Below is a small trained network, with its code and all its weights. Each question gives an input and a target symbol and asks what happens when units are switched off, that is, made to give their printed mean instead of their output.

import numpy as np


def w(rows, s, z=0):
    codes = np.array(rows[::2]) - 128.0
    scale = np.full(codes.shape[1], s)
    scale[-1] = z or s
    return codes * scale


def f(y):
    return y / 2 * (1 + np.tanh(0.7978845608 * (y + 0.044715 * y**3)))


def softmax(a):
    e = np.exp(a - a.max(-1, keepdims=True))
    return e / e.sum(-1, keepdims=True)


def log_softmax(a):
    a = a - a.max(-1, keepdims=True)
    return a - np.log(np.exp(a).sum(-1, keepdims=True))


def net(x, mask):
    ids = ['γεζηλξ'.index(c) for c in x.split()]
    T = len(ids)
    res = E[ids] + P[:T]
    u = 0
    for l in range(3):
        q, k, v = (res @ M[l].T for M in (Q, K, V))
        z = softmax(np.where(np.tri(T) > 0, q @ k.T / 2**0.5, -1e9)) @ v
        res = res + np.where(mask[u], z, O[l][:, -1]) @ O[l][:, :-1]
        u += 1
        y = f(res @ A[l][:, :-1].T + A[l][:, -1])
        res = res + np.where(mask[u : u + 12], y, B[l][:, -1]) @ B[l][:, :-1]
        u += 12
    return log_softmax(res[-1] @ U[:, :-1].T + U[:, -1])


Q, K, V, O, A, B = {}, {}, {}, {}, {}, {}
E = w([
[118,98,169,191,247,165,96,128,197,45],'γ',
[140,137,89,151,180,139,108,118,234,206],'ε',
[110,187,235,62,239,104,130,57,118,115],'ζ',
[160,108,149,153,127,104,80,201,150,233],'η',
[106,117,57,141,198,222,178,195,87,56],'λ',
[190,150,127,189,141,226,132,152,27,140],'ξ',
],0.016)
P = w([
[123,139,132,163,116,176,194,144,153,152],'0',
[113,146,138,101,65,165,127,72,145,108],'1',
[143,100,156,144,146,135,175,145,157,233],'2',
[106,129,122,113,83,139,97,108,130,106],'3',
[156,138,146,139,192,129,151,141,109,186],'4',
[120,178,99,90,95,141,75,140,110,100],'5',
[121,113,102,156,201,167,77,156,110,197],'6',
[135,156,137,91,119,105,82,205,76,7],'7',
[127,140,99,178,215,125,92,181,68,180],'8',
[115,77,81,73,127,108,165,141,140,100],'9',
],0.012)
Q[0] = w([
[101,126,138,49,2,92,126,144,121,35],'L0H1',
[90,118,84,135,152,173,52,90,188,135],'L0H1',
],0.0072)
K[0] = w([
[84,132,155,159,34,138,249,45,255,98],'L0H1',
[237,241,70,37,174,130,129,122,224,129],'L0H1',
],0.0063)
V[0] = w([
[179,204,49,232,126,36,144,123,135,118],'L0H1',
[91,239,158,176,161,254,149,19,109,134],'L0H1',
],0.0054)
O[0] = w([
[74,62,88,221,179,156,119,153,210,82,108],'L0H1',
[99,67,148,248,103,143,175,129,113,48,254],'L0H1',
],0.011,0.006)
A[0] = w([
[122,124,132,146,161,184,245,126,203,156,203],'L0N1',
[12,150,196,34,177,145,105,104,75,103,251],'L0N2',
[121,166,131,147,110,123,205,233,215,2,79],'L0N3',
[73,87,125,198,212,148,87,168,95,187,89],'L0N4',
[219,89,185,136,118,132,110,120,149,236,45],'L0N5',
[183,106,102,165,135,176,187,163,108,187,38],'L0N6',
[114,195,123,174,134,116,145,148,94,222,125],'L0N7',
[97,89,178,97,216,43,153,112,94,178,212],'L0N8',
[141,120,68,84,77,119,96,208,42,63,93],'L0N9',
[126,200,215,191,240,211,100,138,144,206,99],'L0N10',
[163,173,118,136,154,194,196,239,17,102,231],'L0N11',
[124,106,149,184,75,190,154,139,85,138,108],'L0N12',
],0.0064,0.0029)
B[0] = w([
[42,110,210,118,162,194,52,151,93,48,218],'L0N1',
[2,182,111,104,71,158,74,117,123,91,173],'L0N2',
[112,124,77,134,86,61,101,152,196,159,210],'L0N3',
[111,96,108,101,207,75,168,79,55,44,224],'L0N4',
[122,118,189,103,145,125,102,150,110,60,144],'L0N5',
[69,220,194,109,140,38,136,40,52,118,156],'L0N6',
[114,105,142,217,138,95,145,112,105,45,144],'L0N7',
[78,130,126,116,132,151,52,128,122,106,166],'L0N8',
[172,43,122,117,153,168,72,55,169,223,139],'L0N9',
[97,20,209,118,246,60,135,166,97,98,255],'L0N10',
[181,112,39,73,136,207,61,74,51,181,215],'L0N11',
[213,107,216,43,130,76,59,123,139,100,169],'L0N12',
],0.0057,0.0098)
Q[1] = w([
[85,86,111,132,122,134,47,115,79,204],'L1H1',
[212,190,1,106,149,115,105,195,120,116],'L1H1',
],0.0059)
K[1] = w([
[160,26,116,77,181,199,150,177,16,30],'L1H1',
[216,53,236,141,50,142,250,81,253,11],'L1H1',
],0.0032)
V[1] = w([
[36,155,130,73,75,102,145,97,85,119],'L1H1',
[132,149,205,106,156,226,3,193,129,49],'L1H1',
],0.0041)
O[1] = w([
[99,173,157,198,169,94,2,76,76,150,116],'L1H1',
[219,138,44,96,5,35,85,169,88,155,252],'L1H1',
],0.0096,0.013)
A[1] = w([
[163,75,154,96,209,143,200,79,103,116,60],'L1N1',
[30,84,172,168,181,89,176,208,88,154,140],'L1N2',
[128,118,58,196,81,127,193,117,230,100,251],'L1N3',
[76,186,113,56,96,52,153,64,133,153,219],'L1N4',
[134,153,49,70,58,177,127,99,196,202,209],'L1N5',
[182,92,130,109,150,109,145,135,42,209,98],'L1N6',
[140,121,63,84,133,165,210,131,125,109,147],'L1N7',
[111,150,23,66,17,183,46,129,152,90,126],'L1N8',
[104,112,92,153,54,2,102,150,141,81,235],'L1N9',
[155,242,84,135,125,141,116,137,94,163,62],'L1N10',
[216,107,146,55,142,172,87,208,135,144,61],'L1N11',
[128,65,165,89,154,107,178,95,148,152,142],'L1N12',
],0.0072,0.0026)
B[1] = w([
[117,107,30,186,69,104,99,139,246,162,158],'L1N1',
[171,188,130,152,180,141,120,158,129,152,190],'L1N2',
[116,121,170,100,148,98,49,77,128,184,154],'L1N3',
[73,133,156,225,100,143,137,191,168,241,139],'L1N4',
[163,103,159,131,127,50,100,14,130,135,150],'L1N5',
[193,206,71,50,63,126,127,136,62,141,181],'L1N6',
[179,126,177,80,183,129,130,62,36,141,135],'L1N7',
[84,172,113,149,183,145,94,35,119,88,207],'L1N8',
[124,95,77,130,128,144,208,43,163,120,248],'L1N9',
[133,40,179,141,95,143,176,149,162,154,136],'L1N10',
[106,52,180,133,46,163,100,198,102,182,167],'L1N11',
[118,218,103,100,138,169,120,132,107,2,136],'L1N12',
],0.0065,0.017)
Q[2] = w([
[177,137,194,94,138,104,70,215,156,103],'L2H1',
[53,184,139,162,2,174,149,85,165,116],'L2H1',
],0.0074)
K[2] = w([
[117,111,2,138,121,127,158,109,74,189],'L2H1',
[39,220,231,114,74,137,229,80,95,33],'L2H1',
],0.0045)
V[2] = w([
[212,200,178,226,73,4,128,174,233,105],'L2H1',
[57,137,93,87,186,62,204,83,172,66],'L2H1',
],0.0032)
O[2] = w([
[83,121,3,28,197,67,169,133,130,142,3],'L2H1',
[129,115,131,211,202,154,163,136,109,173,86],'L2H1',
],0.011,0.002)
A[2] = w([
[44,147,112,163,160,90,173,129,95,72,116],'L2N1',
[102,135,105,168,116,96,162,95,199,109,225],'L2N2',
[91,92,60,119,104,135,122,132,143,135,243],'L2N3',
[175,99,142,187,111,156,143,82,131,147,141],'L2N4',
[139,112,150,181,185,120,176,142,113,133,50],'L2N5',
[140,198,120,104,110,176,204,97,102,125,172],'L2N6',
[111,162,121,148,146,106,121,153,184,137,142],'L2N7',
[91,179,169,170,155,108,142,128,188,51,38],'L2N8',
[142,123,89,144,119,88,165,132,163,68,110],'L2N9',
[158,82,113,131,152,100,189,255,163,144,77],'L2N10',
[156,139,147,151,125,159,151,155,92,141,69],'L2N11',
[62,176,141,99,104,131,119,118,148,141,6],'L2N12',
],0.0094,0.0023)
B[2] = w([
[116,145,101,162,111,163,211,105,108,139,248],'L2N1',
[84,133,45,16,173,182,112,172,140,126,255],'L2N2',
[120,66,167,157,90,161,173,172,84,166,232],'L2N3',
[135,135,104,62,178,138,108,128,174,168,206],'L2N4',
[107,203,148,149,119,144,152,87,124,143,181],'L2N5',
[146,143,164,168,177,144,51,183,86,208,143],'L2N6',
[127,254,96,57,132,137,109,111,160,102,150],'L2N7',
[154,136,98,104,122,194,159,172,94,104,215],'L2N8',
[154,94,169,154,144,131,179,165,97,131,243],'L2N9',
[101,165,113,174,47,101,117,102,228,170,209],'L2N10',
[138,130,137,83,176,146,43,172,107,103,148],'L2N11',
[95,175,104,135,123,144,157,218,129,136,143],'L2N12',
],0.008,0.0084)
U = w([
[131,127,117,57,109,116,179,161,104,2,46],'γ',
[84,124,98,87,160,82,60,194,178,146,201],'ε',
[132,188,93,138,106,160,148,159,135,135,1],'ζ',
[144,86,149,181,74,142,159,162,135,170,143],'η',
[142,128,161,159,145,95,163,73,88,108,204],'λ',
[158,124,169,133,160,183,121,196,123,156,170],'ξ',
],0.0084,0.0022)

Each question gives the input, a string of symbols that net reads in full, and the target symbol t.
The units are the heads (2 rows each of Q, K, V and O) and the neurons (one row each of A and B). Each row of codes is followed by its name. A weight is (code - 128) times the scale printed after its matrix; where a second scale follows, it is the last column's (O, A, B and U).
mask holds one flag per unit, layer by layer, with each layer's heads first. A switched-off unit (its flag False) gives its mean, the last column of its rows in O or B, instead of its output. The means were averaged over made-up inputs and are rounded, as every weight is.
A unit's drop is (log p(t) with every unit on - log p(t) with that unit switched off) / (log p(t) with every unit on - log p(t) with every unit switched off).
The circuit of an input: a set's keep is (log p(t) with only the set's units on - log p(t) with every unit switched off) / (log p(t) with every unit on - log p(t) with every unit switched off). Starting from the 12 units with the biggest drops (on a tie, the unit counted first), units are removed one at a time, each time the one whose removal leaves the highest keep (on an exact tie, the one counted first), for as long as the keep stays at least 0.8.
units of the circuit, in order: the units of the circuit, biggest drop first
most important unit: the unit with the biggest drop
k most important neurons: the k neurons with the biggest drops, biggest first
top k neurons in layer l: the k neurons of layer l with the biggest drops, biggest first
input γ ζ ε η ε, target ε: units of the circuit, in order	(L0H1, L1N9, L2H1)
input γ γ γ γ γ γ γ η γ, target ε: units of the circuit, in order	(L0H1)
input ζ η ξ ζ γ, target γ: units of the circuit, in order	(L0N11, L2H1, L1N11, L1N9)
input η γ ε λ γ λ ζ λ η, target ξ: 3 most important neurons	(L0N9, L0N11, L1N8)
input ε γ ε γ ζ η λ, target ξ: units of the circuit, in order	(L0N11, L2H1, L1N9)
input γ ζ ξ γ ξ γ ε, target γ: 2 most important neurons	(L0N11, L1N1)
input η ε γ ε γ γ γ, target η: 2 most important neurons	(L1N8, L2N10)
input ζ γ γ γ γ γ ξ η γ, target γ: 2 most important neurons	(L0N11, L1N11)
input ε λ ε ε ε, target ζ: top 4 neurons in layer 1	(L1N8, L1N2, L1N1, L1N11)
input γ γ γ γ ε λ γ, target ξ: 2 most important neurons	(L0N9, L0N11)
input ε γ γ ζ γ, target λ: 3 most important neurons	(L0N2, L2N2, L0N8)
input ε ζ λ λ η, target ξ: top 2 neurons in layer 0	(L0N11, L0N5)
input γ γ ξ η ξ γ ε λ ζ, target ξ: 3 most important neurons	(L0N11, L0N6, L0N9)
input γ ξ η, target γ: most important unit	L2H1
input γ λ γ λ ζ, target ξ: 2 most important neurons	(L0N11, L1N9)
input γ ζ ζ γ ζ ζ, target ζ: top 3 neurons in layer 1	(L1N4, L1N8, L1N11)
input ε ε γ, target ζ: top 2 neurons in layer 0	(L0N11, L0N10)
input γ ξ γ γ γ, target η: 3 most important neurons	(L0N12, L1N8, L1N1)
input ε ε ξ γ γ γ γ ξ η ξ, target ξ: 3 most important neurons	(L2N6, L1N8, L1N6)
input η ζ ξ ε γ γ ε ξ ζ, target γ: top 2 neurons in layer 0	(L0N11, L0N9)
input γ γ ε ε ε γ γ η, target η: most important neuron	(L1N11)
input ε λ ξ ζ ε λ, target λ: 2 most important neurons	(L1N8, L1N5)
input η γ ε, target ε: top 3 neurons in layer 1	(L1N8, L1N9, L1N2)
input η η η ζ γ, target ε: 2 most important neurons	(L1N8, L1N9)
input γ γ γ ξ, target ξ: 2 most important neurons	(L2N6, L1N6)
input λ λ γ γ λ, target ξ: 2 most important neurons	(L0N11, L2N6)
input ζ ε ε, target λ: most important unit	L0N1
input η ζ η γ γ ζ ξ, target γ: top 3 neurons in layer 1	(L1N6, L1N9, L1N1)
input γ ε ε λ, target λ: top 3 neurons in layer 1	(L1N8, L1N5, L1N7)
input ζ ε λ γ γ ξ γ λ ξ η, target η: top 3 neurons in layer 0	(L0N10, L0N2, L0N11)
